B =
[[ -4 -14  -8  -9  -7  -6  -9]
 [-11   6  -1 -30  -9 -26 -30]
 [ 10  25  29 -48  17 -41 -48]
 [-30 -14 -30 -10 -32  -9 -10]
 [-15 -19 -21  -4 -19  -3  -4]
 [  2  14  16 -37   6 -32 -37]
 [  4  -7   3 -16   3 -12 -16]
 [-13 -13 -14 -11 -15  -8 -11]
 [-15  21   5 -45  -9 -39 -45]
 [-23 -34 -37  11 -30  11  11]]
Rows and columns are counted from 0.
(0, 0) -> -4
(4, 1) -> -19
(7, 1) -> -13
(1, 5) -> -26
(9, 5) -> 11
(2, 2) -> 29
(6, 1) -> -7
(1, 3) -> -30
(3, 4) -> -32
(2, 0) -> 10
(6, 6) -> -16
(1, 1) -> 6
(9, 1) -> -34
(7, 0) -> -13
(3, 5) -> -9
(9, 6) -> 11
(2, 5) -> -41
(4, 0) -> -15
(7, 3) -> -11
(2, 4) -> 17
(0, 1) -> -14
(3, 6) -> -10
(5, 6) -> -37
(8, 5) -> -39
(0, 5) -> -6
(7, 4) -> -15
(5, 1) -> 14
(4, 4) -> -19
(7, 5) -> -8
(1, 4) -> -9
(3, 3) -> -10
(7, 2) -> -14
(3, 1) -> -14

arr = [50, 4, 79, 2, 10, 84]
arr[0] = 50
arr[5] = 84
arr[3] = 2
arr[2] = 79

A =
[[ 43  33 -33 -23   4 -79  26  57 -29  21  20 -33]
 [-65   2 -20 -63 -24  43  31  33 -55 -19 -33 -11]]
A[0, 0] = 43
A[:, 5] = [-79, 43]
A[1, 5] = 43
A[1, 3] = -63
A[0, 7] = 57
A[:, 2] = [-33, -20]
A[1] = [-65, 2, -20, -63, -24, 43, 31, 33, -55, -19, -33, -11]
A[0, 6] = 26
A[0, 11] = -33
A[1, 11] = -11

data =
array([[  65,   61,  -36,  -19,  -10],
       [-100,  -67,   43,    9,   27],
       [   0,  -31,   23,   21,  -31],
       [ -51,   32,  -22,  -37,   58]])
data[-4][-5] -> 65
data[1][-3] -> 43
data[2][-3] -> 23
data[3] -> [-51, 32, -22, -37, 58]
data[:, -5] -> [65, -100, 0, -51]
data[1][-1] -> 27
data[-2][3] -> 21
data[-1][-2] -> -37
data[-3] -> [-100, -67, 43, 9, 27]
data[:, -2] -> [-19, 9, 21, -37]
data[2][-4] -> -31
data[1][1] -> -67
data[:, 2] -> [-36, 43, 23, -22]

m = -74  -38   26   64   47   -4  -37  -29
m[0] => -74
m[7] => -29
m[2] => 26

M =
[[ 0.819  0.059 -0.362  1.436 -1.106  1.028 -0.386 -0.914 -0.693 -1.417
  -0.693  0.943  0.691 -1.135 -1.002]
 [-0.452  0.644  0.021  0.320 -0.458  0.115  0.737 -0.724 -0.584 -1.152
  -0.056 -0.318  0.745  0.230 -0.344]
 [ 0.735  2.160  0.043 -0.389 -0.058  1.402  0.204  0.193 -0.056 -0.035
  -0.980  0.246 -0.101 -1.186 -1.065]
 [ 0.265  0.349 -0.273  1.292 -0.878  0.761  0.106 -0.901 -0.755 -1.525
  -0.401  0.562  0.698 -0.599 -0.663]
 [-0.148  0.640 -0.004  0.520  0.479  0.755 -0.497 -1.337 -0.149 -1.073
  -0.798 -0.055  0.250 -0.528 -0.394]
 [-0.473  0.174 -0.018  0.337  0.989  0.813 -1.183 -1.575  0.179 -0.663
  -1.456  0.123  0.123 -0.858 -0.579]
 [ 0.959  1.214  0.142  0.439 -0.587  1.280 -0.388 -0.281 -0.505 -0.783
  -0.834  0.381  0.447 -1.485 -0.705]]
Indices start at 0.
(0, 0): 0.819
(0, 2): -0.362
(2, 3): -0.389
(1, 5): 0.115
(6, 10): -0.834
(3, 3): 1.292
(2, 2): 0.043
(1, 4): -0.458
(4, 13): -0.528
(4, 4): 0.479
(6, 5): 1.280
(6, 3): 0.439
(4, 5): 0.755
(0, 14): -1.002
(4, 3): 0.520
(6, 2): 0.142
(2, 8): -0.056
(1, 3): 0.320
(6, 6): -0.388
(5, 2): -0.018
(6, 12): 0.447
(3, 12): 0.698
(4, 0): -0.148
(0, 6): -0.386
(0, 8): -0.693
(5, 10): -1.456
(5, 6): -1.183
(5, 12): 0.123
(2, 14): -1.065
(1, 10): -0.056
(3, 13): -0.599
(3, 7): -0.901
(4, 7): -1.337
(0, 7): -0.914

grid =
[[-68 -28 -80  15 -64  13   7  -8  41]
 [-34  70  20 -67 -23 -46 -84  33 -47]
 [-19 -51 -53  57 -41  50  86 -70  54]
 [-71  63 -34 -67 -57 -70 -46  62 -55]
 [ 52  51  77 -48  50 -63 -56  62 -59]]
Indices start at 0.
row 0 col 0 => -68
row 4 col 1 => 51
row 3 col 8 => -55
row 4 col 6 => -56
row 2 col 2 => -53
row 3 col 6 => -46
row 3 col 2 => -34
row 0 col 3 => 15
row 0 col 8 => 41
row 2 col 3 => 57
row 3 col 7 => 62
row 2 col 5 => 50
row 0 col 6 => 7
row 0 col 7 => -8
row 2 col 6 => 86
row 2 col 4 => -41
row 4 col 7 => 62
row 3 col 0 => -71
row 1 col 6 => -84

a =
[[ 0.199  0.209 -0.021  0.225]
 [-0.095 -0.054 -0.083 -0.079]
 [ 0.189  0.216 -0.084  0.184]
 [-0.142 -0.087  0.222 -0.108]
 [ 0.125 -0.042  0.145  0.058]
 [-0.025  0.081 -0.119  0.010]
 [ 0.027 -0.003  0.191  0.024]]
a[-7, -4] = 0.199
a[4, -1] = 0.058
a[-3, -4] = 0.125
a[:, -4] = [0.199, -0.095, 0.189, -0.142, 0.125, -0.025, 0.027]
a[5, 2] = -0.119
a[-7] = [0.199, 0.209, -0.021, 0.225]
a[4, 1] = -0.042
a[-3] = [0.125, -0.042, 0.145, 0.058]
a[-5] = [0.189, 0.216, -0.084, 0.184]
a[-1, 1] = -0.003
a[6, 3] = 0.024
a[-1, -2] = 0.191
a[:, -1] = [0.225, -0.079, 0.184, -0.108, 0.058, 0.010, 0.024]
a[-6, -1] = -0.079
a[-4, 0] = -0.142
a[:, 1] = [0.209, -0.054, 0.216, -0.087, -0.042, 0.081, -0.003]
